Below are the code and all the weights of a small trained network. Each question names an input and a target symbol and asks about switching units off, where a switched-off unit gives its printed mean instead of its output.

import numpy as np


def w(rows, s, z=0):
    codes = np.array(rows[::2]) - 128.0
    scale = np.full(codes.shape[1], s)
    scale[-1] = z or s
    return codes * scale


def norm(h):
    return h / np.sqrt((h * h).mean(-1, keepdims=True) + 1e-5)


def f(y):
    return np.maximum(y, 0)


def softmax(a):
    e = np.exp(a - a.max(-1, keepdims=True))
    return e / e.sum(-1, keepdims=True)


def log_softmax(a):
    a = a - a.max(-1, keepdims=True)
    return a - np.log(np.exp(a).sum(-1, keepdims=True))


def net(x, mask):
    ids = ['Φβγδζμξω'.index(c) for c in x.split()]
    T = len(ids)
    res = E[ids] + P[:T]
    u = 0
    for l in range(2):
        r = norm(res)
        for j in range(2):
            rows = slice(3 * j, 3 * j + 3)
            q, k, v = (r @ M[l][rows].T for M in (Q, K, V))
            z = softmax(np.where(np.tri(T) > 0, q @ k.T / 3**0.5, -1e9)) @ v
            o = O[l][rows]
            res = res + np.where(mask[u + j], z, o[:, -1]) @ o[:, :-1]
        u += 2
        y = f(norm(res) @ A[l][:, :-1].T + A[l][:, -1])
        res = res + np.where(mask[u : u + 4], y, B[l][:, -1]) @ B[l][:, :-1]
        u += 4
    return log_softmax(norm(res)[-1] @ U[:, :-1].T + U[:, -1])


Q, K, V, O, A, B = {}, {}, {}, {}, {}, {}
E = w([
[168,122,63,75],'Φ',
[118,180,100,145],'β',
[196,132,195,97],'γ',
[141,105,91,108],'δ',
[92,101,194,57],'ζ',
[165,52,132,123],'μ',
[78,149,94,170],'ξ',
[138,125,249,181],'ω',
],0.021)
P = w([
[90,253,13,132],'0',
[165,74,11,134],'1',
[183,72,44,158],'2',
[182,81,63,156],'3',
[177,83,67,151],'4',
[171,90,76,147],'5',
[156,128,46,131],'6',
[155,94,86,144],'7',
[160,85,82,133],'8',
[154,107,52,119],'9',
[159,51,75,119],'10',
[130,66,119,166],'11',
],0.0041)
Q[0] = w([
[107,103,178,40],'L0H0',
[193,134,112,179],'L0H0',
[136,80,70,6],'L0H0',
[15,180,113,199],'L0H1',
[83,194,89,91],'L0H1',
[135,104,174,63],'L0H1',
],0.013)
K[0] = w([
[212,129,220,83],'L0H0',
[62,62,34,215],'L0H0',
[104,21,252,68],'L0H0',
[5,255,94,45],'L0H1',
[90,142,21,212],'L0H1',
[172,240,175,175],'L0H1',
],0.0085)
V[0] = w([
[53,118,189,67],'L0H0',
[113,70,172,73],'L0H0',
[2,108,162,50],'L0H0',
[74,92,165,200],'L0H1',
[161,183,170,213],'L0H1',
[69,181,91,179],'L0H1',
],0.0076)
O[0] = w([
[209,8,190,106,224],'L0H0',
[204,27,243,172,231],'L0H0',
[168,3,168,90,231],'L0H0',
[65,122,133,102,131],'L0H1',
[25,150,41,129,166],'L0H1',
[96,34,184,224,1],'L0H1',
],0.0056,0.003)
A[0] = w([
[246,167,161,131,3],'L0N0',
[148,158,223,191,151],'L0N1',
[222,222,191,42,129],'L0N2',
[104,38,96,190,162],'L0N3',
],0.013,0.0015)
B[0] = w([
[59,145,29,145,222],'L0N0',
[253,98,155,191,201],'L0N1',
[40,48,139,166,255],'L0N2',
[99,136,79,77,184],'L0N3',
],0.014,0.0071)
Q[1] = w([
[83,135,249,154],'L1H0',
[69,171,71,126],'L1H0',
[85,114,161,53],'L1H0',
[145,55,145,133],'L1H1',
[183,173,124,155],'L1H1',
[79,77,73,202],'L1H1',
],0.017)
K[1] = w([
[140,69,157,15],'L1H0',
[90,148,165,203],'L1H0',
[119,3,121,129],'L1H0',
[128,64,159,154],'L1H1',
[151,193,141,71],'L1H1',
[27,90,177,104],'L1H1',
],0.017)
V[1] = w([
[186,194,75,169],'L1H0',
[59,190,249,207],'L1H0',
[223,98,93,214],'L1H0',
[99,218,124,134],'L1H1',
[96,173,249,51],'L1H1',
[161,136,59,11],'L1H1',
],0.016)
O[1] = w([
[50,167,37,19,67],'L1H0',
[216,3,13,137,66],'L1H0',
[87,217,22,134,153],'L1H0',
[198,76,244,131,2],'L1H1',
[229,20,130,34,47],'L1H1',
[31,99,242,16,55],'L1H1',
],0.011,0.0083)
A[1] = w([
[174,134,69,186,63],'L1N0',
[73,136,24,144,254],'L1N1',
[106,251,116,125,225],'L1N2',
[65,148,172,109,93],'L1N3',
],0.015,0.00088)
B[1] = w([
[197,243,62,63,176],'L1N0',
[124,4,139,82,247],'L1N1',
[232,67,91,49,206],'L1N2',
[214,183,197,155,163],'L1N3',
],0.011,0.014)
U = w([
[38,161,146,96,66],'Φ',
[63,128,147,114,168],'β',
[220,187,55,200,80],'γ',
[49,180,137,86,114],'δ',
[183,99,145,46,250],'ζ',
[5,119,74,220,68],'μ',
[140,5,191,163,137],'ξ',
[117,143,90,128,91],'ω',
],0.011,0.0022)

Each question gives the input, a string of symbols that net reads in full, and the target symbol t.
The units are the heads (3 rows each of Q, K, V and O) and the neurons (one row each of A and B). Each row of codes is followed by its name. A weight is (code - 128) times the scale printed after its matrix; where a second scale follows, it is the last column's (O, A, B and U).
mask holds one flag per unit, layer by layer, with each layer's heads first. A switched-off unit (its flag False) gives its mean, the last column of its rows in O or B, instead of its output. The means were averaged over made-up inputs and are rounded, as every weight is.
A unit's drop is (log p(t) with every unit on - log p(t) with that unit switched off) / (log p(t) with every unit on - log p(t) with every unit switched off).
The circuit of an input: a set's keep is (log p(t) with only the set's units on - log p(t) with every unit switched off) / (log p(t) with every unit on - log p(t) with every unit switched off). Starting from all 12 units, units are removed one at a time, each time the one whose removal leaves the highest keep (on an exact tie, the one counted first), for as long as the keep stays at least 0.8.
units of the circuit, in order: the units of the circuit, biggest drop first
unit that matters most: the unit with the biggest drop
k most important neurons: the k neurons with the biggest drops, biggest first
k most important neurons of layer l: the k neurons of layer l with the biggest drops, biggest first
which heads matter: for each layer, one digit per head in row order, 1 if its drop is at least 0.15 and else 0, layers parted by /
input ζ ζ μ, target ζ: which heads matter => 11 / 11
input ζ δ Φ, target ζ: units of the circuit, in order => L1N2; L1H0; L0H0
input ω μ β γ ζ ζ, target ξ: which heads matter => 11 / 10
input γ δ μ, target γ: most important neuron of layer 0 => L0N2
input ζ ζ ξ ω, target γ: which heads matter => 10 / 00
input γ ζ ζ γ, target ξ: 2 most important neurons => L0N2; L0N1
input μ ω ω, target γ: which heads matter => 01 / 00
input Φ μ β δ μ μ δ ζ, target ξ: which heads matter => 11 / 00
input ζ ζ Φ Φ, target ζ: 3 most important neurons => L1N2; L1N3; L0N1
input μ μ Φ, target μ: units of the circuit, in order => L0H1; L0N2; L1H1
input μ μ δ, target μ: 3 most important neurons => L0N2; L0N0; L0N1
input ζ δ ζ ω ζ, target γ: 3 most important neurons => L0N2; L1N1; L0N0
input δ δ ξ, target δ: 3 most important neurons => L0N2; L0N3; L0N1
input Φ ζ ζ ζ ξ, target ζ: units of the circuit, in order => L0N0; L1H1
input δ μ μ, target δ: unit that matters most => L1H0
input μ μ μ, target μ: 2 most important neurons of layer 0 => L0N0; L0N2
input ζ γ ζ, target μ: 2 most important neurons => L0N2; L1N2
input ζ δ μ, target ζ: which heads matter => 01 / 11
input δ ξ Φ, target δ: 2 most important neurons of layer 0 => L0N2; L0N3
input Φ Φ Φ ξ, target Φ: 2 most important neurons => L0N2; L0N1
input μ β μ, target μ: which heads matter => 11 / 01
input ξ Φ Φ δ, target ξ: which heads matter => 11 / 11
input μ ζ β, target ζ: which heads matter => 10 / 11
